[[ 11   2  15   4  10   5   9  -8   2   1  -4   2  -1]
 [-25  -9 -18 -21  -6   0 -24  -4  -7   4   1   4 -17]
 [-60 -14 -44 -49 -11  13 -48  -4  15 -12  15 -19 -55]
 [ -6   8  -8   5   8 -17 -12   5 -17  11  -5   1 -14]
 [-14  15  -4 -17   0   5  -5   8   1   4  -7   3 -11]
 [ 30 -10  17  22  -9 -30  24   1 -49  -8 -28  -6  28]
 [ 48 -38  32  54 -16  -7  29  -8 -11 -18   4 -26  30]] Answer: -26

[[ -6   2  -6 -11  16   4 -23]
 [ 12 -23 -21  21 -38 -28  19]
 [  3  -7   5  -3 -28   2  13]
 [ -3   8 -10   2  16   6   3]
 [ 34 -42 -11 -25 -32 -14 -26]
 [  5  21 -16  13   6 -21  24]
 [-19   4  22 -30  11  50 -28]
 [  1  -8  12 -31   6  11 -26]
 [-16   6 -13  45  -7  -4  39]
 [  5 -45  11   3 -23  11   9]] Answer: 11

[[ -5 -14  10  34 -10  14  10  -1 -10 -17]
 [ -3 -29  -4  20 -11   3  13  -9  -3 -11]
 [ -6   0  -5  46 -14  13   8 -14 -34 -17]
 [-13   6 -14  48 -16  14   1 -13 -29  18]
 [ -2 -17  -1  25 -14   9  18 -25 -35 -34]] Answer: -35

[[-41   6   5  36 -48 -33 -37 -25]
 [ 12  16 -51  38  18 -31  59  23]
 [-18 -61  -6  44  14 -12  49  27]
 [ 57 -55  46  13  56  53  59  41]
 [ -6  38 -58 -45  -1   5  20 -45]
 [ 34 -37  28 -23 -47  53  19   7]] Answer: 19

[[-40   6 -28 -17  15  20  -6 -30  16 -18  28 -29  19 -25]
 [  9  45 -27  -8  -3  21 -13 -35  -3 -25  -4   7   1   7]
 [ 10 -17   2  12 -43  -6  34  18 -24  48 -22   3  -8 -23]
 [ 55  24  -7   9 -37   5   9 -14 -28   7 -33  42  -7   4]
 [  2   0  -6  -1 -12  -1   5  -7  -8   4  -9   2  -1  -5]
 [-27 -60  16   4  17 -39  53  30  12  17  20  -9  28 -54]
 [-28 -16  38   9  -7   6 -16  55  -1  40   3 -33 -26  29]
 [ 16   0   2   4 -12  -1  -1  -3 -10   3 -12  11  -8  11]] Answer: -8

[[  0  -3   8 -30  10  14 -40  40   1   9  36 -26   3  30  -4]
 [-25  -9  18  39 -16  -2  12  24 -38   4  20 -25 -13  -6   6]
 [  7 -29  26  -6  -2 -34   2   6  12  45  -9  16   9  -5  18]
 [-12  11 -14   9 -13  -8   3   2   5   7  -6 -20  -3  -3   7]
 [ -1   9   7  -7 -22   4   1   4  15 -10   0   7  -7  -8  11]
 [  6  28  11 -31 -45  23  17   1 -32   1 -21  -5   1   0 -11]
 [-14  -4   4  21   9   8   0 -23 -38   9  10 -24 -22  -5   6]
 [ 47  -4  -5  30 -25  49  17 -13  27  -6 -23  59   8   5   8]
 [ 25   4  -8  -1  19  -3  10 -17  47  17  -1  33  13   8 -11]
 [ 25 -21  16   8   9  20   2  -9  -5  -3  -4  11  11 -10  -2]
 [  9  19 -18  18  19  22  -5  13  -6  15  10  -2 -25 -33   1]
 [  8  14 -31  -2 -18  -3  -7  29   6   1 -49  15  -9  10 -18]] Answer: 10
---
[ 28 -14 -49  -3 -16] Out: -14

[[187 172  98 108 115]
 [ 38  81 127  68 231]
 [107 205 167  57  46]] Out: 205

[[7755 3264 2629 6469 4224]
 [6552 5446 4922 4863 5412]] Out: 5446

[7 7 0 3 4] Out: 7

[934 487 140 434 592] Out: 487

[[ 16 102  69  63  99]
 [ 23 137 210 229  56]
 [143 109 222 236  82]] Out: 109
---
array([[  2,   8,  -4, -10],
       [-26,  25, -39, -47]]) >> -10

array([[  6,  24, -17,   1,  36],
       [-23, -49,  -2, -13, -37],
       [-20, -11, -63,  27,  -8]]) >> -37

array([[-53,  -6, -46,  -5],
       [-58, -17, -58,  -2],
       [ -1, -19, -59,   0]]) >> -2

array([[-53,   1,   0,   0,   3,   0],
       [  0,   3,   2,   0,   1,   1]]) >> 0

array([[-48,   0, -33,   0,  26,   1, -49],
       [-47,  -9, -53, -53, -26,   9,  61]]) >> -49

array([[  9,  18, -38,  -1,   2,  -4],
       [-54,  18,  48, -21, -19,   6],
       [-11,  59, -26, -23,   2,  48]]) >> 6

array([[-37, -64, -12, -11, -30],
       [-18,  -3,  30, -33,  48],
       [-17, -47, -20,   4, -35]]) >> 48

array([[-54,  46,  61, -13,   2,  13,  -1],
       [ 35, -20,  40, -66,  42, -32, -16]]) >> -1

array([[ 35,  -7,   9,  12,  -6, -56,  25],
       [-27,  21, -30,  15, -32, -20,  -8],
       [ 29,  27, -12,  30,  13,  21, -14]]) >> -8
---
[ 60, -13,  -4,  25,   0, -38] >> 0
[ -9,  13, -58,  23] >> -58
[ 43,  20,  65, -32, -55,  61,  47] >> 61
[-52,  66,  30,  12] >> 30
[ 29, -55, -22, -35, -13,  36, -11] >> 36
[-36, -20,  63, -25,  41] >> -25
[  7,  -8,  13,  19,  55, -35] >> 55
[ 37,   8, -18,  -9,  26, -66] >> 26
[ 21, -65,  36, -30] >> 36
---
[[-0.004 -0.008  0.015 -0.160 -0.233  0.001 -0.010]
 [ 0.002 -0.040  0.016 -0.113  0.115  0.016 -0.004]
 [ 0.009 -0.008  0.016  0.012  0.212  0.022  0.008]] ==> 0.115

[[ 0.58 -0.63 -0.19 -0.40  1.31]
 [ 1.01  0.07 -1.01 -1.23  1.74]] ==> -0.19

[[ 0.002 -0.132 -0.041 -0.030 -0.014 -0.087  0.024]
 [ 0.085  0.144 -0.017 -0.019  0.042  0.086  0.052]] ==> -0.014

[[ 0.096 -0.123 -0.084 -0.020 -0.084]
 [ 0.059  0.162  0.131  0.038  0.110]
 [ 0.208  0.208  0.061  0.017  0.156]] ==> 0.131

[[ -6.537 -11.644  -8.781 -21.412]
 [  9.744 -10.685 -21.032  -7.396]
 [  3.322  18.724  -6.990   0.934]] ==> -10.685

[[  3.002  -1.301 -16.488  11.204 -12.637  -6.989]
 [ -4.748  -5.659   4.322  -7.038  16.150  -2.172]] ==> 11.204

[[ 131.1   59.3  101.5  230.5  -22.6  135.7  -77.4]
 [  73.5   15.7   57.0   21.5   -8.9 -149.3  -28.0]] ==> -22.6

[[ 1.3  0.2 -0.7 -0.3]
 [ 2.1  0.0  0.8 -1.7]] ==> 0.2

[[-110.7 -123.9 -186.8   85.1  -19.6   62.9]
 [  22.6  -19.4 -170.7   71.9    8.4  226.3]] ==> 85.1
---
-16   17   52   52  -24
-16   27    7    7  -12
-16    7   10   10  -33
ans = -24

 -1    0    0    0   -1   -1    0
-45  -14   38   -9   41   14   13
 -2  -12    0   -5   -2  -14   56
ans = 0

26  33  25  24  39
21  34  24  35  28
53  19  34  24  32
ans = 39

-38    7   -6   25  -37  -49  -25
-12  -23  -37   16  -54  -35  -31
-28  -51   15  -17  -19   57  -62
ans = -25

 31   44  -50   -8   31   -2   27
-27   50  -45   24   26   26  -12
 13   52  -55    3   32    8   15
ans = 27

  0    3   28  -50  -34
 -5   -8   -3   16   14
-18  -12   -6   18   24
ans = -34
